.24, .22, -.06, -.17, .00, -.13, -.30, -.09, -.24, .32, -.03, -.12, .24, .42, -.20
.09, .22, .02, .30, .15, -.53, -.02, -.13, .26, .20, -.04, .22, .28, -.11, -.03
->
.09, .22, .02, .30, .15, -.53, -.02, -.13, .26, .20, -.04, .22, .28, -.11, -.03
.24, .22, -.06, -.17, .00, -.13, -.30, -.09, -.24, .32, -.03, -.12, .24, .42, -.20

.32, -.22, -.48, -.34, -.55, -.33, -.08, .28, .16
.46, -.19, -.44, -.20, -.63, -.37, .19, .12, .03
-.27, .28, -.65, .11, -.28, -.43, -.23, .09, -.48
.28, -.23, -.48, -.38, -.53, -.31, -.11, .31, .18
-.59, .00, .25, -.10, .46, .18, -.15, .31, -.39
->
-.59, .00, .25, -.10, .46, .18, -.15, .31, -.39
-.27, .28, -.65, .11, -.28, -.43, -.23, .09, -.48
.28, -.23, -.48, -.38, -.53, -.31, -.11, .31, .18
.32, -.22, -.48, -.34, -.55, -.33, -.08, .28, .16
.46, -.19, -.44, -.20, -.63, -.37, .19, .12, .03

.53, -.41, .14, -.08
-.15, -.45, -.23, -.31
.03, -.46, -.17, -.02
.37, -.31, .06, -.22
-.24, .48, .16, .33
->
-.24, .48, .16, .33
-.15, -.45, -.23, -.31
.03, -.46, -.17, -.02
.37, -.31, .06, -.22
.53, -.41, .14, -.08

.61, .29
.45, .31
.40, .27
.41, .36
.37, -.01
->
.37, -.01
.40, .27
.41, .36
.45, .31
.61, .29

-.53, -.43, -.07
-.58, .02, .13
-.25, .24, -.33
.09, -.27, -.18
->
-.58, .02, .13
-.53, -.43, -.07
-.25, .24, -.33
.09, -.27, -.18

-.18, .24, -.05, -.04, -.06, .08, .19, .04, -.04, -.01, -.03, .13, -.07
.20, .00, .04, .11, .09, .12, .02, .13, .04, .05, .07, .04, .01
.02, -.05, .03, -.05, .04, -.11, -.05, -.21, .03, -.01, .00, -.10, .07
.37, -.26, -.01, -.01, -.02, -.06, -.20, -.14, -.01, .00, .00, -.12, -.02
.03, .04, .02, -.17, .02, .03, .05, -.65, .01, -.02, -.01, .05, .04
.17, -.24, .01, .01, .03, -.12, -.18, -.14, .01, -.02, .00, -.15, .04
->
-.18, .24, -.05, -.04, -.06, .08, .19, .04, -.04, -.01, -.03, .13, -.07
.02, -.05, .03, -.05, .04, -.11, -.05, -.21, .03, -.01, .00, -.10, .07
.03, .04, .02, -.17, .02, .03, .05, -.65, .01, -.02, -.01, .05, .04
.17, -.24, .01, .01, .03, -.12, -.18, -.14, .01, -.02, .00, -.15, .04
.20, .00, .04, .11, .09, .12, .02, .13, .04, .05, .07, .04, .01
.37, -.26, -.01, -.01, -.02, -.06, -.20, -.14, -.01, .00, .00, -.12, -.02
